Below are the code and all the weights of a small trained network. Each question names an input and a class and asks about switching units off, where a switched-off unit gives its printed mean instead of its output.

import numpy as np


def w(rows, s, z=0):
    codes = np.array(rows[::2]) - 128.0
    scale = np.full(codes.shape[1], s)
    scale[-1] = z or s
    return codes * scale


def norm(h):
    return h / np.sqrt((h * h).mean(-1, keepdims=True) + 1e-5)


def f(y):
    return np.maximum(y, 0)


def log_softmax(a):
    a = a - a.max(-1, keepdims=True)
    return a - np.log(np.exp(a).sum(-1, keepdims=True))


def net(x, mask):
    res = np.array(x, float).reshape(1, 7) / 4 @ E
    u = 0
    for l in range(3):
        y = f(norm(res) @ A[l][:, :-1].T + A[l][:, -1])
        res = res + np.where(mask[u : u + 4], y, B[l][:, -1]) @ B[l][:, :-1]
        u += 4
    return log_softmax(norm(res)[-1] @ U[:, :-1].T + U[:, -1])


A, B = {}, {}
E = w([
[114,159,192,130,68,61,132,162,101,144],'x0',
[141,104,129,148,147,89,103,184,58,125],'x1',
[188,165,162,126,100,104,96,170,159,216],'x2',
[208,159,204,113,165,173,189,76,120,165],'x3',
[102,143,112,118,162,106,109,135,180,124],'x4',
[175,83,131,101,110,169,94,101,173,133],'x5',
[120,67,115,9,166,113,84,131,103,152],'x6',
],0.016)
A[0] = w([
[67,80,128,93,102,134,144,62,139,51,44],'0.n1',
[113,91,106,76,236,126,124,125,56,118,2],'0.n2',
[52,196,85,105,254,116,147,115,150,125,60],'0.n3',
[178,137,104,161,204,167,125,83,223,93,115],'0.n4',
],0.026,0.0061)
B[0] = w([
[110,196,132,53,59,180,124,106,151,32,227],'0.n1',
[81,15,138,210,182,106,210,155,112,254,238],'0.n2',
[192,211,146,58,165,109,80,98,121,14,230],'0.n3',
[89,161,160,151,193,203,87,99,150,120,252],'0.n4',
],0.013,0.016)
A[1] = w([
[13,69,54,194,120,40,117,211,67,93,3],'1.n1',
[47,115,40,249,86,199,203,95,172,88,94],'1.n2',
[177,40,95,117,177,183,169,2,175,110,22],'1.n3',
[170,137,59,199,192,174,184,128,16,83,156],'1.n4',
],0.02,0.0034)
B[1] = w([
[81,64,144,122,124,68,50,152,89,119,233],'1.n1',
[151,77,161,177,225,103,2,78,42,146,238],'1.n2',
[89,109,35,202,26,175,169,126,135,198,247],'1.n3',
[103,97,197,184,127,137,18,79,97,144,224],'1.n4',
],0.012,0.013)
A[2] = w([
[76,59,4,80,199,181,161,133,187,105,3],'2.n1',
[154,211,130,250,137,140,193,169,62,82,99],'2.n2',
[137,136,113,165,175,188,143,114,195,188,119],'2.n3',
[74,121,139,120,153,105,246,106,34,52,30],'2.n4',
],0.027,0.0054)
B[2] = w([
[127,146,204,247,199,73,24,118,34,76,190],'2.n1',
[123,167,122,255,174,117,138,112,52,87,196],'2.n2',
[158,111,237,43,127,162,174,75,159,130,251],'2.n3',
[139,117,202,235,142,203,49,112,191,207,180],'2.n4',
],0.011,0.016)
U = w([
[183,204,106,198,100,67,164,165,70,115,37],'0',
[104,152,40,10,112,159,97,105,180,29,137],'1',
[155,107,27,111,122,152,212,186,166,112,4],'2',
[234,165,179,45,108,78,156,164,193,192,124],'3',
[51,35,90,152,126,49,103,198,80,165,233],'4',
[105,115,207,162,170,202,122,49,115,132,213],'5',
[139,62,111,36,60,205,238,100,168,205,1],'6',
],0.014,0.0046)

Each question gives the input, the list of numbers given to net, and the class t.
The units are the neurons (one row each of A and B). Each row of codes is followed by its name. A weight is (code - 128) times the scale printed after its matrix; where a second scale follows, it is the last column's (A, B and U).
mask holds one flag per neuron, layer by layer. A switched-off neuron (its flag False) gives its mean, the last column of its row in B, instead of its output. The means were averaged over made-up inputs and are rounded, as every weight is.
A unit's drop is (log p(t) with every unit on - log p(t) with that unit switched off) / (log p(t) with every unit on - log p(t) with every unit switched off).
The circuit of an input: a set's keep is (log p(t) with only the set's units on - log p(t) with every unit switched off) / (log p(t) with every unit on - log p(t) with every unit switched off). Starting from all 12 units, units are removed one at a time, each time the one whose removal leaves the highest keep (on an exact tie, the one counted first), for as long as the keep stays at least 0.8.
units of the circuit, in order: the units of the circuit, biggest drop first
most important unit: the unit with the biggest drop
k most important neurons: the k neurons with the biggest drops, biggest first
k most important neurons of layer l: the k neurons of layer l with the biggest drops, biggest first
drop when u is switched off: that unit's drop, to one decimal
input [3,3,-2,-3,-7,-3,-6], class 4: units of the circuit, in order : (1.n1 0.n4)
input [1,6,8,3,3,-4,2], class 3: 2 most important neurons : (0.n2 1.n3)
input [5,-5,-8,-5,8,8,-6], class 1: units of the circuit, in order : (0.n1)
input [2,3,8,2,-5,1,-1], class 0: 3 most important neurons : (0.n4 0.n2 1.n1)
input [2,-2,7,7,3,-3,8], class 3: 2 most important neurons : (1.n3 0.n4)
input [4,-5,3,5,2,-7,0], class 0: 2 most important neurons of layer 0 : (0.n2 0.n4)
input [4,8,-7,3,5,-7,3], class 4: 4 most important neurons : (0.n2 1.n1 0.n4 2.n3)
input [0,3,8,5,-7,6,1], class 3: 2 most important neurons of layer 0 : (0.n2 0.n4)
input [-1,4,6,-3,-1,1,-7], class 0: 4 most important neurons : (0.n2 0.n4 1.n4 2.n2)
input [-3,-3,-5,-7,4,-4,2], class 1: 2 most important neurons : (0.n3 0.n1)
input [0,-4,7,3,-4,-6,-3], class 0: 2 most important neurons : (2.n2 0.n4)
input [-7,1,-7,2,-8,-7,6], class 4: 3 most important neurons : (0.n2 0.n4 1.n1)
input [1,1,0,-2,3,-8,-3], class 0: 2 most important neurons of layer 0 : (0.n3 0.n2)
input [-7,-7,-3,-1,4,-8,-4], class 1: units of the circuit, in order : (0.n3)
input [0,3,5,3,0,-6,-1], class 0: 2 most important neurons of layer 0 : (0.n2 0.n4)
input [8,-8,-4,-6,-6,-3,6], class 1: 2 most important neurons : (0.n1 0.n2)
input [3,8,-6,6,-6,-7,-4], class 4: 3 most important neurons of layer 0 : (0.n3 0.n4 0.n1)
input [0,5,-3,6,-4,-8,4], class 4: 2 most important neurons of layer 0 : (0.n2 0.n4)
input [6,-7,-3,-7,3,5,-2], class 1: 2 most important neurons : (0.n1 0.n2)
input [-4,0,2,-8,1,0,4], class 4: most important unit : 1.n1
input [-2,7,8,5,2,3,-1], class 3: drop when 1.n3 is switched off : 0.1
input [8,6,2,4,-6,4,1], class 0: drop when 0.n2 is switched off : 0.3
input [2,0,4,4,1,3,5], class 6: drop when 0.n3 is switched off : 0.5
input [5,6,3,3,-8,-2,-6], class 0: drop when 0.n2 is switched off : 0.3
